Each row has a name. Each piece below is followed by the name of the row it came from, unless a question asks for something else. Each question is about the rows just above it. Places in a row count from 1.

Columns, left to right: T J R V M E B
[ 57  40 -31 -68  28 -22 -22] -> k_995
[-47 -51  29  36 -28 -30  30] -> k_426
[ 36  29 -59 -62  21  41 -25] -> k_963
[-49 -67  28 -24 -45   2 -56] -> k_218
[ 57  40 -31 -68  28   4 -22] -> k_507
[-49 -67  28 -24 -45 -40 -27] -> k_519
[ 50  29 -28  36 -51 -86 -21] -> k_566
[ 51  50 -48 -43  35 -37 -20] -> k_538
[ 55  48 -41 -51  36 -48  -8] -> k_513
[ 50  29 -28 -70  25 -30   9] -> k_375
[ 46  29   1 -50  24 -76 -29] -> k_678
[  5  20 -90 -27  16   4 -11] -> k_455
[-51  36 -28  29] is which row, read backwards?
k_566
One entry of k_513 was changed: [ 55  49 -41 -51  36 -48  -8]. Where, and from what?
2, [48]
Which column holds [ 29 -67  40 -67  29  50  48  29  29  20] top down?
J
Print row k_519.
[-49 -67  28 -24 -45 -40 -27]

Columns, left to right: S A X K L W C
[ 17  -6   7 -11   1 -12  13]  k_218
[-15  20  -3  48   5   1 -19]  k_566
[-56   4  27  46 -23  31 -26]  k_538
[-44 -29 -36   8   0  53 -20]  k_513
[ 24  19  39   8  -6 -37  14]  k_507
[ 36 -35  28 -25  -5 -21  41]  k_519
[ 14  14  23   2  -4 -22   7]  k_375
[ 29 -12 -24 -40  13  -9  16]  k_455
[-48  41 -21  64   5  22 -50]  k_678
[  6  20  67  72 -12 -36   9]  k_426
[-32  16 -24   8   1  25 -29]  k_963
[-82  66 -53  67   8  49 -85]  k_995
Which row holds this, read backwards? [22  5 64]
k_678
Changed k_995: [-82  67 -53  67   8  49 -85]. Place and old value:
2, [66]

Columns, left to right: U F P Q Z
[-48   6 -37 -78 -57]  k_426
[ 24  52  29 -53  35]  k_218
[ 30  50  10 -40  23]  k_375
Shift each entry of [ 24  52  29 -53] by +1 times 1:
[ 25  53  30 -52]
Print row k_375.
[ 30  50  10 -40  23]
Shift each entry of [30 50] by +1 times 1:
[31 51]

Columns, left to right: G H N Y
[ 54   6 -18 -27]  k_507
[-44  54   7 -18]  k_678
[-44  54  -2 -34]  k_519
Changed k_507: [ 54   5 -18 -27]. Place and old value:
2, [6]
Which row holds this, read backwards? [-18   7  54]
k_678
Changed k_519: [-44  53  -2 -34]. Place and old value:
2, [54]

Columns, left to right: batos fip domo Luza Zinuv mir tulu
[ 26 -25 -57 -58 -34  12  65] -> k_963
[-62  30  15 -40 -10   0 -29] -> k_375
[ 26 -25 -57 -58 -34  12 -47] -> k_519
[ 15 -45 -60  55  -9 -35  55] -> k_538
[ 70 -33 -65 -18  -1  14   5] -> k_426
[-50 -29 -36  11 -15 -38  -8] -> k_513
q: [ 26 -25 -57 -58 -34  12  65]
k_963
Shift each entry of [-60  55  -9] by +1 times 1:
[-59  56  -8]
Print row k_538.
[ 15 -45 -60  55  -9 -35  55]

Columns, left to right: pabit mipav zan feli
[-18 -30   4 -67]  k_678
[-55 -22 -48 -57]  k_963
[ 30 -97  29   3]  k_507
[ -9 -57  14 -37]  k_513
[  6 -71  -9 -43]  k_375
Print row k_513.
[ -9 -57  14 -37]
Changed k_513: [ -9 -57  15 -37]. Place and old value:
3, [14]

Columns, left to right: lomor bipub lop Fove
[50 61 45 45] -> k_218
[47 43 56 45] -> k_538
[47 47 53 93] -> k_507
[47 47 43 53] -> k_678
Move every entry of [53] by -1 step of 1.
[52]
Move every entry of [43] by +1 step of 1.
[44]
Which row holds [53 43 47] read backwards?
k_678
One entry of k_507 was changed: [47 48 53 93]. Where, and from what?
2, [47]
One entry of k_538 was changed: [47 43 57 45]. Where, and from what?
3, [56]
Print row k_218.
[50 61 45 45]
Shift each entry of [47 47] by -1 times 1:
[46 46]

Columns, left to right: Nalat Maz vad gami Nudu Paba
[-16 -12 -15 -16  65 -17]  k_507
[-13   9  -9   2 -19  -9]  k_566
[ 14 -45  11 -16 -48  13]  k_455
[ 13 -69  17 -37  48   1]  k_538
[ 13 -38  -9 -13  -9  20]  k_519
Where does [ 14 -69  17 -37  48   1] differ from k_538, and what was there?
1, [13]
Which column holds [ 65 -19 -48] top down?
Nudu

Columns, left to right: Voso zaku zomol kavab buz dero ridal sofev
[ 32  36  96 -35  20  13 -14 -17]  k_455
[ 32  36  96 -35  20  13 -14  11]  k_538
[-36  83  81 -41  -3  34 -15  22]  k_218
[-21  96  87 -18  -2 -28 -25  19]  k_375
[ 11  69  70 -39  21 -44 -33   1]  k_426
[-36  83  81 -41  -9  -8 -25  61]  k_963
[ -8  34  44 -80   2  11  -2  26]  k_678
Move every entry of [-18  -2] by -1 step of 1.
[-19  -3]
Print row k_218.
[-36  83  81 -41  -3  34 -15  22]
Changed k_218: [-36  83  81 -41  -3  34 -14  22]. Place and old value:
7, [-15]
Where does [ 11  69  70 -39  21 -44 -34   1] differ from k_426, and what was there?
7, [-33]
Which row holds this, read backwards? [ 34  -3 -41]
k_218
Which row holds [  2 -80] read backwards?
k_678

Columns, left to right: ges sibat vatof Ramo kug
[-57 -59  92   2  25] = k_995
[ 69 -53  71  68  71] = k_538
[ 68  69 -53  71  30] = k_513
Which column holds this, read top down? [68 71]
Ramo
Which row holds this, read backwards? [ 30  71 -53  69]
k_513
[ 71 -53  69  68] is which row, read backwards?
k_513
Shift each entry of [68 69] by +1 times 1:
[69 70]
Shift each entry of [-53  71  68] by +1 times 1:
[-52  72  69]

Columns, left to right: besa Fuzam kop nagim Bote zame neb dav
[ 34 -32  21  16 -25 -22 -31  13] = k_995
[ 12  40  -6 -97 -52  14  37  -2] = k_538
[-16  14 -17 -31 -34 -26  10 -22] = k_507
[-63 -27  15  10   8 -10   4  31] = k_963
[ 43 -53   0  -9   6  -8 -30   2] = k_375
[-48 -33  17  23 -15 -20  -7 -36] = k_218
Which row holds this, read backwards? [ 10  15 -27 -63]
k_963
Print row k_375.
[ 43 -53   0  -9   6  -8 -30   2]
One entry of k_218 was changed: [-49 -33  17  23 -15 -20  -7 -36]. Where, and from what?
1, [-48]

Columns, left to right: sufu Viza Zilim pobo tefas dit vos gak Gebu
[ 43  45 -14  15 -11   9  24  76  13]  k_963
[  2  37  14  25 -10 -15  55  56  52]  k_455
[-20 -37   7 -15  25   4 -36 -54 -27]  k_218
[  6  -4  -6 -13 -41   5 -38   6 -53]  k_507
[-17  -4 -10 -14 -63 -13 -49   9 -72]  k_995
[-17 -18 -19 -26 -44 -10 -42   8 -54]  k_513
[-69  -9  22 -38 -44 -42 -10  43 -33]  k_678
[ 28 -48   4  25  11  42  -9 -48  -7]  k_375
Where does [ 28 -49   4  25  11  42  -9 -48  -7] differ from k_375, and what was there?
2, [-48]
Changed k_218: [-20 -37   7 -14  25   4 -36 -54 -27]. Place and old value:
4, [-15]
Which row holds [-42 -10 -44] read backwards?
k_513
Print row k_218.
[-20 -37   7 -15  25   4 -36 -54 -27]

